In the rows, zero is written as 128.
Each row has a class, written after it, and each block has its own classes.
[ 90 125 151 240 115 169 128 127  99 137 178 143  96 123  95 101 184  98
  98 162 123 103  85  92  96  93 155 181 144 126 166 157 120] : Tol
[117  96 162 164 150 212 106 144 140  53  69 128  55 126 103 119 145 141
  90 152 156 136  73  91 123 119  90 166 189 112 157 204 127] : Zita
[124 117 159 177  91 145 158 124 105 120 155 106  86 147 185 108 151 140
 113 164 115 165  77 119 108  33 119 113 148 116  87 150 137] : tefe
[132 140 112 106 133  76 120 112 136 154 133 135 134 122 162 137 116 135
 131 118 126 141  95 126 155 159 124 121 162 122 157 118 145] : kovib
[128 135 127 106 128 123 149 126 130 115 117 128 123 146 125 117 135 149
 135 146 134 145 160 139 115 127 161 125 109 110 126 115 107] : dedot
[ 91 112 158 122 128 128 139 110 194 100  51 117 105 130 128  92  90 120
  76 104 139  82 159 157 142  56 115 151 170 105 115 194 138] : gezo
[121 115 103 125 131 126 133 127 112 106 109 109 155 129 138 117 118 112
 137 118 126 129 135 130 148 164 132 123 137 134 120 122 139] : Lemat
[121 129 133 113 127 113 132 149 108 128 112 122 113 156 144 141 128 158
 121 141 130 142 143 132 126  98 147 136 114 128 111 110 119] : Razen
[105 100 108 172 116 119 108 114 140  88 145 123  81 113  93 104 164 127
  86 104 155  88  97 125 171 113 120 118 161 113  92 176 196] : Lemat
[127 127 108 108 118 111 123 122 134 113 158 126  96 141 128 116 141 125
 137 118 138 130 117 147 133 146 134 121 132 105 134 150 124] : tefe
[ 62 126 174 141 134 123 116  66  66 132 185 117  83 170 178 149 150 170
 146 139 131 164  61 154 138  67 124 116 116 118 162 196  96] : gezo
[168  97 187 125 140 118 111 156 135 162 146 160  80 134 117 170 152 132
 110 192 130 163 160 125 176  93  95 198 100 117 124 127  62] : fivi
[159  79 105 150  96 145 155 154 149 101  94 139  73 160 161 139 159 160
  71 147 165 148 114 141 129  87 175 114 136  94  77 124 144] : sadig
[134 139 125  96 138 125 150 124 113 107 108 132 155 140 114 124 130 148
 137 122 133 137 154 142 118 126 122 117 125 116 154 115 132] : pogi
[ 95  82 187 124 140  79  89 140  88  62  89 128 129 148 110 158 154 197
  79 138 168  77 110 193 158 151 144  86  94 101 204 142  99] : fivi
[126 131 109 109 127 115 139 132 130 131 117 123 129 124 135 131 105 133
 131 134 116 132 130 137 155 108 149 131 130 131 105 120 144] : Razen
[ 92 102 197 126 101 151 142 113 181 157 201 151 174  99 134 120 109  92
 147 121  86 103 181 158 145 203 221 144  98 148  98 159 120] : kovib
[125 137 131 116 123 131 119 119 124 134 123 147 130 117 122 149 128 149
 122 151 123 146 101 135 146 113 125 144 132 107 169 138 100] : Zita
[103 123 125 111 122 106 142 137  96 154 146 120 127 117 161 155 123 151
 135 159 130 157  97 145 137 122 137 152 160 137 174 150 128] : sura
[135 123 123 134 138 112 125 138 125 133 151 125 122 124  82 141 126 143
 108 127 139 145 110 144 120 106 135 144 142 111 153 135 105] : Razen
[126 131 132 130 124 120 126 126 119 107  99 118 142 134 136  98 121 133
 159 124 118 122 119 112 176 156 110 134 124 118 143 124 139] : Zita
[182 116 163 129 139  73 101 169 151 118 135 129 119 149 112 184 135 153
 103 113 188 155 139 188 122 123  95 112 123 100 130 126 126] : Tol
[117 120 126  90 136 109 114 136 135 126 120 124 128 138 128 137 145 164
 141 118 145 126 116 142 108 139 117 107 115 119 139 150 130] : sadig
[197  71 121 125 140 104 112 135  86 153 215 140 155  93 107 142 171 116
 117 118 133 154 103 169 120 138 121 141 104 128 228 104 149] : dedot
[157 126 139 186 137 109 116 159 131 111 145 147  97 126 100 120 142 124
 130 133 114 127  62  57 164 195 124 130 137 118  96 113 123] : Zita
[136 121 114 118 126 131 126 125 115 110 128 124 127 123 135 106 116 110
 143 110 119 113 129 133 159 158 129 125 137 122 142 125 153] : tefe
[125 117 103  92 124 118 129 140 128 106 119 126 122 125 121 128 111 128
 102 139 128 130 114 149 148 140 162 145 117 122 138 138 126] : Razen
[113 178 154  71 116 144 139 146 150 108 141 119 114 127  69  57 167 151
 167 126 123 108 125 114  72 148  65 144 133 140  78 183 200] : Tol
[133 130  92 126 104  96 135 161 123 108 117 143 109 125 173 127 124 113
 116 121 124 135  81 123 137 124 153 138 129 140 146 141 158] : Zita
[123 127 124 129 130 116 126 131 140 114 114 114 126 125 147 104 121 114
 142 135 125 126 140 125 144 158 138 116 128 130 129 110 166] : dedot
[115 112 147 148 108 115 108 141 110 123 146 124 115 140 129 131 145 155
 116 135 140 150  92 126 147 148 127 147 134  98 187 136 120] : Zita
[ 38 150 159 140 113  44 156 135 174 141 161 113 140 144 136 113 118  81
 129 143 118 119 131 159 105 152 181 146 149 131 122 192  62] : Lemat
[144 124 137 134 131 113 153 161  95 122 117 133 118 138 138 146 111 147
 141 118 145 138 153 127 150 118 141 149 135 142 116 132 133] : sura
[122 114 134 139 124 139 133 137 110 130 148 128 117 124 120 124 157 153
 149 144 116 134 100 122 135 143 141 137 118 123 138 132 127] : Zita
[134 124 105 111 124 128 125 129 120 127 123 118 137 123 136 128 114 125
 121 136 119 135 125 147 144 110 139 133 117 134 131 111 144] : Razen
[120 129 111 122 128 133 132 144 140 116  97 122 112 133 140 120 118 127
 150 131 127 125 138 124 137 142 133 128 134 139 130 119 138] : fivi
[128  53 190  66 133 113  88 157 207 154 150 126 137 118 161 151 190 140
  98 252 114 143 153 163 126 219 122 161 123  90 147 135  67] : dedot
[128 146  37 130 161 154 150  77 103 149 124 147 122 127  71 109 146 146
 137  98 118 114 113 109  83  65 142 154 150 101 182 138  65] : gezo
[106 120 191 151 133  91 126 173 164 122 173 133  90  96  58 104 138 109
  94 207 125 118  45 138 184 220 110 180 212 112 135 179 168] : Razen
[133 106 129 130 129 135 129 136 136 115 102 122 139 130 144 118 118 117
 132 118 134 124 115 131 142 155 132 118 131 128 137 131 151] : sadig
[138 109 110 135 129 153 124 132 125 123 101 133 116 145 146 130 141 133
 132 132 123 138 140 105 118 120 138 134 122 128 144  97  93] : fivi
[126 127 124 132 141 132 140 144 103 129 126 136 124 137 124 142 148 136
 134 135 133 128 130 135  95 114 153 147 113 130 144 135 108] : Tol
[187 109 122  39 159 163 167 110 110 145  69 186 116 109  92 147 127 195
 117  90 126 156 122  86 163 113 110 161 210  98 118 112 184] : Tol
[125 168 104 119 112 128 138  91 121 132 151 168 156 100 117 136 104 110
 114 112 104 123  76 128 108  77 165  96  83 138 124 148 109] : sadig
[184 152 135 162 136 106 125 159 177 148 135 138 118 152 125 150 150  95
 127 143 149 145 176 151 101 133 100  94 135 135  80  43 158] : pogi
[148 139 136 113 128 103 148 165 113 116 132 137 113 148 113 145 119 139
 121 142 141 149 137 163 132 110 150 145 116 132 110 127 121] : Razen
[123 120 107 112 140 117 145 137  98 114 112 114 119 145 119 134 136 148
 135 128 138 141 156 130 137 114 138 137 106 127  91 134 104] : Lemat
[134 129 124 131 122 116 140 127 135 134 123 119 129 119 145 114 114 126
 127 142 126 133 124 140 158 148 141 134 137 127 126 118 152] : kovib
[118 133 137 114 133  76 133 115 145 124 143 120 119 128 127 113 127 125
 123 136 137 152  90 143 135 157 132 118 155 106 168 136 130] : dedot
[124 150 154  91  96 170  89 145 239 122 154 168 124 100  81 140  88 126
 139  68 120 111 191 106 113 175 136 113 128 133  49 157 161] : fivi
[103 115 133 118 140  97 109 127  85 146 147 118 137 136 126 142 154 168
 132 151 121 127 109 136 134 110 127 141 120 118 174 128 105] : Razen
[115 138 156 112 111 182 107  90 166 143 165 124 155 126 106 124 177 149
 156 156 137 113 170 183  83 119  99 112 138 126 128 136 122] : sura
[133 121 120 151 125  84 114 126 140 135 155 141 136 133 112 128 148 136
 104 123 131 126  91 121 133 113 123 136 173  97 163 132 110] : Razen
[133 132 139 102 120 133 117 137 127 122 140 143 121 141 132 133 132 128
 146 129 126 120 167 146 137 154 135 130 119 118 121 125 125] : tefe
[127 131 109 108 140 122 135 139 129 112 109 129 136 141 128 143 130 150
 131 126 143 142 162 127 113 114 123 131 128 110 152 132 114] : pogi
[113  89 112 102 130 108 138 114 167 157 131 121 115 127 160 121 159 144
 141 129 124 131  87 131 129 140 135 109 164 113 123 142 151] : sadig
[116 122 120  98 134 136 140 137 127 128 123 121 131 134  98 128 132 159
 135 125 130 124 156 157 110 114 155 138 128 123 130 129 123] : Razen
[148 129 123 123 121 103 148 134 126 126 139 141 135 138 133 129 144 145
 137 151 136 146 152 152 135 127 157 125 121 107 137 110 121] : dedot
[127 124 123 103 127 130 143 141 104 133  98 126 130 136 150 137 122 162
 138 135 130 133 152 115 134 126 135 145 137 134 125 118 127] : sura
[129 112 118 117 131 133 132 133 133 125 100 117 134 132 154 123 123 127
 141 134 130 134 110 130 139 150 130 113 128 128 129 126 147] : sadig
[128 110 126  99 129 122 124 132 122 123 116 126 143 132 113 128 129 147
 109 142 126 123 140 153 146 133 147 143 123 114 148 114 118] : Razen
[102 135 142 144 129 130 108 128 137 138 113 111 147 137 113 123 139 141
 124 158 140 129 110 138 104 151 110 120 140 105 177 123 103] : sadig
[173  89 139 133 173 120 131 109 158 114 135 159 122 163  40 108 163 138
 129 100 146 102 173 131 152 174 125 172 136  66 142 146  23] : gezo
[103 111 152 107 124 153 120 122 135 133 111 143 100 141 122 131 163 169
 133 138 143 129 148 140 126 113 114 149 171 114 171 139 134] : fivi
[133 103 104  88 146 130 130 135  96 144 118 141 145 113 157 149 142 148
 149 108 124 122 129 123 111 124 123 148 162 154 180 138 146] : sura
[121 116 132  90 130 114 133 129 118 130 118 128 135 146 120 124 130 148
 118 126 121 127 139 139 135 139 158 138 122 120 137 103 118] : Razen
[119 122 115 111 107 155 143 133  98 136 115 128 136 123 143 127 128 160
 132 137 123 124 152 121 136 124 150 142 132 138 124 112 156] : sura
[146  58 102 168 123 155  90 130 184 167 157 152 102  77 145 168 163  82
  88 228  93 104 128 135 206 145 182 170  68 112 101 104  73] : Zita
[138 137 121 154 131 119 137 165 140 111 103 139 109 148 123 131 126 117
 133 142 134 137 127 116 128 157 154 151 127 120 134 118  85] : Zita
[133  85  97  99 159 137 153 114 126 145 148 115 133  89 128  85 159 142
 227  96  80  65 179 106 170  91 108 137 114 140  71 175 166] : tefe
[140 138 133 174 120 141 136 119 100 164 202 138  95 132  82 114 149 134
 126 142 115 146 117 113 128  74 116 176 104 112 116 148  99] : gezo
[116 160 149 136 143 141 115 104 155  89 102 129 115 159 128  92  95 102
 140  82 119 109 116  99 116 160 110 103 136 136  84 145 128] : gezo
[180 111  87 194 146 142 146 139 107 105  74 166 129 146 142 186  60 104
  85  85 162 148 159 154 161  71 182 152 150 106 168 115  76] : gezo

Next block, with new classes.
[ 77 137 136 158 131 135 107 103 119  89 186 125 132 141 143 136 114 148
 132 108 118  62 145 110 106 160 171  94 145 117  94 131 130] : podu
[162  71 139  93 143 153 117 171 155 178  60 189 193 135 120 105 144  82
 110 169 150 147 140 133 105  93 131 107 135 174 136 183 141] : Gugid
[120 129 135  80 125 161 114 133 123 149  96 215 184  75 170 139 139  94
 129 128 164 141 143 122 108 107 116 129  75 227 123 191 122] : Duru
[133 171 126  99 106 180 134 117 101 117 109 161 149 144 130 122 109 122
 103  91 159 124 149  93 138 148 113 124  62 132 154 155 129] : gutan
[122 150 135 123 108 168 112 133 120  93 114 140 156 168 126 119  71 123
  96 117 138 150 179 117  80 141 169 139 107 134 107 156 123] : visef
[ 83 117 123 106 136 144 129 140 135 141 110 115 138 123  53 100 194 102
 179 106 108 115 166 164 131 111 119 104  93 208  95 141 117] : gutan
[ 86 115 139 115 134 132 115 109  90 100 129 143 140 113 139 139 122 139
 129 117 140  88 118 137 110 153 146 127  89 112 114 142 149] : pim
[145 151 103 162 131 151 136 145 159 100  73 175 118  98 211  71 136 115
 152 118 109  96 162 138 150  99 121 112 157 148 124 174  77] : tula
[ 75 143 133  96 116 128 127 132 115 141 107 149 116 106 128  90 131 119
 110 133 125 134 160 140 133 129 156 110  85 144  76 141 167] : visef
[ 66 140 140  90 120 137  91 111  99 111 120 134 157 161 112 141  80 101
 103 120 110 132 142 112 118 169 140 140 106 131 116 131 149] : pim
[107 105 126 107 122 115 121 138 127 144 124 112 158 158  93 131 130 142
 103 128  99 155 140 160 145 128 119 149 133 112 123  82 145] : Bebob
[121 115 125 106 119 111 116 135 138 142 120 138 149 150 104 134 138 133
 100 134 106 159 131 155 134 127 129 142 139 120 123  99 143] : Boku
[112 106 126  98 118 106 134 126 128 144 128 126 147 135 111 151 146 132
 114 119 114 152 144 164 151 117 117 145 144 110 130  93 137] : tir
[140 114 137 128 145 137  96 130 103 112 145 130 126 132 136 144 121 117
 163 129 143 140 111 157 111 130 121 128  83 151 110 140 152] : Gugid
[160 107 154 138 133 135 116 161 150 128 147 163  81 132 133 126 128 173
 126 136 112  54 132  89 135 120 134  88 176 126 115 154 162] : Gugid
[ 97 157 150  90 116 135 128 134 115 122  96 155 127 157  85 146 125 129
  99 104 137 113 164 139 120 139 146 146  96 133 130 144 148] : podu
[119 145 127 127 145  99 132 106  85 117 115 139 126 150  80 112 141  93
 134 134 118 117 169 171 118 137 128 140  89 118 118 117 163] : visef
[110 123 127 104 160 120 103 133 101  87 121 136 115 141 110 149 152 138
 126 118 115 103 110 170 116 151 120 120  88  96 126 127 162] : pim
[188 120 131 102 145 156 151 134 147 115 107 184 189 135  89 152 141 150
 152 101 106 131 196 148 105  81  77 125 118 245 113 140 107] : Boku
[173 100 103 140 150 152  90 144 110  87 196 104 132 161 109 109 115 171
 147 113 102 104 129 109 136 115 152 117 117  95  98 110 172] : Duru
[130 133 132 132 143 140 127 136 152  85 169 101  84 131  96 151 124 135
 115  92  76  94 156 120 133 105 163  76 159 100 101 105 156] : tir
[104 108 129 112 109  92 138 124 117 150 106 119 153 148  92 124 134 113
 107 152 115 170 148 177 144 126 128 152 136 118 107  92 143] : visef
[113 172 125  94 140 132  55 164 132 120 180  78 108 126 132 137 124 152
 131 124  98 132 145 117 111 142 164 133 143  88  86 105 123] : Duru
[ 64 110 148 126 112 131 126 136 139 126 151 113 117 154  86 141 105 184
  80 110  83  78 124  79 130 133 160 115 151 119  85  98 175] : Bebob
[111 139  93 128 160 151 129 102 118 143  97 141 122 158 124 107 113 146
 143 120 108 170 115 124 132  98 133 164  48 221  71  87 154] : Boku
[131  93 119 115 175 122 106 124 126 193 156 101 168  88  40  62 155  64
 142 173 168 165 141 145  37 151 127 153  73 160 145 146 144] : Duru
[117 119 124 104 125 111 121 129 134 146 130 132 152 153 105 130 137 134
 104 138 110 165 134 160 130 127 129 140 134 119 118  94 146] : Boku
[116 148 143  96 128 146 101 148 109 114 135 113 118 116 116 192  80 172
  98  82 144 130 121 101  97 130 116 134  90 125 137 133 137] : Bebob
[163 113 100 110 134 170  82 143 149 161 120 162 184 116 165 139 149 161
 137  82 105 193 154  94 166  81 169 134  87 166  61 112 124] : Duru
[151 175 120  98 132 148 116 137 115 119 181  98  76 160 179 140 116 142
 161  94  90 144 159 103 176 133 139  99 117  98  87 122 150] : tir
[137 142 129 175 152 123 114 125 140 101 152 116 106 193 144 127 142  88
 115 153  82 105  94 110  89 196 160 125 141  90 120 125 155] : Bebob
[120 120 133  96 117 106 131 134 130 155 124 127 162 146  98 142 140 126
 110 149 119 175 138 165 135 130 122 145 152 112 122  94 144] : buge
[157 148 116 149 192 177 141 133 152 187 104 180  72  88 173 150 133 125
 181 122 189 128 149 142 103  52 135  88 103 252 137 177  57] : podu
[131  76  95 115 174 115  63 141 150 183 144 157 172  98 168 154 182 141
 132 141 123 134  84  93  81 156 120 111 131 151 101 133 135] : tir
[ 93 159 110  84 113 157  81 137 121  81 149 134 141 107 172 142  97 165
 116  96  89  93 156 117 149 132 123 109 147 131 105  90 103] : tir
[165 111 130 151 130 136 113 134 129  99 132 140 112  87 113 131 118 109
 106 121 122 115 103 126 105 155 137 125  97 118 145 129 156] : Bebob
[109 102 139 105 130 112 119 128 121 161 125 129 173 170 112 132 143 145
 121 145 127 154 136 164 136 124 111 151 129 118 116  96 142] : Gugid
[170 167 140 132 158 133 105  95  94 182 163 190 130  82 144 172 128  73
 158 110 205 139 189 163 100 128 128 104  86 148 191 165  84] : podu
[109 124 133  95 112 109 128 135 128 154 117 129 152 136  97 138 132 132
 107 137 124 180 140 157 137 130 119 150 138 118 122 104 150] : buge
[114 101 127 114 110 108 126 133 123 151 127 133 172 155  84 130 142 119
 132 129 117 151 142 178 143 121 115 150 136 115 126 109 132] : tula
[176 112  94 146 134 180 136 134 129 116  99 144  83 141 180 144 137 101
 189 134 125 158  69 155 155 108 143 150  80 213 121 111  90] : tir
[117 156 124 110 101 127 110 125 104 112 137 147 114 136 168 143  95  99
 127 134 141 137 134 148 168 142  88 124 142 134 153 142 124] : gutan
[ 98 105 131 111 107 103 132 130 122 145 122 131 172 150  92 137 141 112
 125 133 115 144 131 172 143 124 113 147 137 117 123 112 136] : tula
[111 165 142 154  92 111 156 103 129 102 141 105 110 159 187 105  88  92
  95 133 115 121 162  96 170 147 159 117 192  46 108 153 159] : gutan
[ 87 140 103 132 161 136 101 133 119 141 115  99  96 140 110  81  98 108
 110 145 102 111 113  77 132 117 191 102 128  98  87 112 186] : buge
[118 107 132 112 116 115 117 137 131 141 130 125 151 154  94 145 127 149
 100 123  99 151 142 154 142 133 120 153 137 115 125  84 146] : Bebob
[113 126 133  98 116 111 130 129 131 161 120 137 157 138 104 148 132 127
 104 142 127 179 137 158 136 127 122 144 141 122 125  98 143] : buge
[111 117 129 105 122 110 122 128 127 140 137 137 158 159 101 142 149 126
 109 137 116 160 138 168 143 118 122 164 133 121 127  96 142] : Duru
[105 121 118 123 139 128 114 119 114 124 143 129 148 183 133 122  99  91
 112 147 107 150 130 120 152 104 157 133 132 125  99 120 180] : Duru
[ 39  85 158 141 112 118 133 116 172 117  91 165 163  72 121 118 114 130
  85 139 140 115 138 154  80 113 110 137 162 206 116 144 117] : Gugid
[152  17  71 162 146 166 141  89 154 129 130 178 236 115 127 108 113 168
  85  83 118 149 109  59 140 101  78  93 100 187 132 112 160] : tir
[ 98 152 153  97 145 153 140 107  98 138 135 157 106 127 141 153  92 132
 119 119 160 117 155 143 124 104 154 109  92 134 123 142 140] : pim
[125 148 133 138 124 182  84 112  99  75 189 125 129 171 130 141  72 128
 131 103 144 157 130 164 109 149 133 123  69 129 143 106 123] : Gugid
[104 117 136 101 114 108 130 132 130 152 125 130 153 149  98 147 140 130
 110 137 119 173 134 158 140 128 126 139 146 116 118 102 151] : buge
[184  51 134 166 134 135 171 143 144  95 101 169 141 142 133 189 155 157
 128 122 160  69  93 137  86  97 120 133 170 134 178 169 104] : tir
[ 85 114 122 137 127 165 105 138 126  87 167 147 133 162 130 109  86 172
 117 112 119  92 149 138 106 135 100 109 135 166 143 137 126] : Bebob
[137 156 106  94 149 155  83 122  94 139 150 137 168 183  93 104  93 147
 139  95 125 150 176  85  94 159  90 145  66 163 137 143 144] : Boku
[ 71 155 121 103 132 114 127 125  96  96  85 135 123 116 130 112 140 127
 114 124 142  80 134 150 127 129 117 141 104 112 118 142 154] : gutan
[118 119 132 110 112  99 133 130 126 150 113 138 148 144 109 141 138 124
 101 146 117 165 153 172 143 123 130 137 143 113 110  97 135] : visef
[ 77 199 125 113 149 139 107 113 103  95 124 131 102 156 110 105 121 100
 121 125 108  95 146 139  93 156 148 133  86 131 125 117 136] : Boku
[107 118 140 127 132 141 138 119 111  97 110 142 123  96 129  99 131 128
 148 104 107  39 152  86 136 144 136  91 121 131 115 171 138] : pim
[138 136 125 114 164 142 121 113  98 129  94 136 137 125 141 143 111 125
 125 110 141 124 139 119 121 115 154 134  83 105 119 135 137] : pim
[134 141 145  79 150 125 111 130 119 126 143 116 150 133  92 148 121 140
 110 116 115 139 170 140 103 150 117 124 114  98 117 124 146] : pim
[113 106 130 103 115 105 135 121 129 144 129 128 145 133 105 158 144 131
 113 119 111 148 145 159 150 119 123 151 145 114 126  86 138] : tir
[152 111 124 119 129 172 150 149 174 103 139 169 150  86 110  97 151 150
 118 124 118 127 135 174 101 113 111  93 100 182 101 133 126] : tula
[118 169 135 106  96 188 125 127 112  80 152  83 163 178 116 106  48 132
 113 120  99 127 161 107 109 170 134 153 116 140 121  94  99] : Bebob
[109 119 132 104 120 111 126 131 131 138 133 142 153 160 102 139 149 123
 105 142 117 158 137 170 139 122 117 163 134 126 133 103 143] : Duru
[ 59  82 140 150 126 123 128 140 170 122 128 124 137 132  95 122 125 110
 106 139 141 164 142 158  53 132 120 102 150 192 119 183 119] : visef
[ 74  97  86 123 162 157 104 146 160 157  84 103 161  82 135  90 138 130
 163 127 107 134 126 104 128  58 131 123 130 240  78 122  76] : Duru
[121 112 132 114 116 110 126 123 129 138 121 147 144 139  93 149 137 135
 112 121 128 147 143 168 145 136 116 147 126 139 135 105 135] : podu
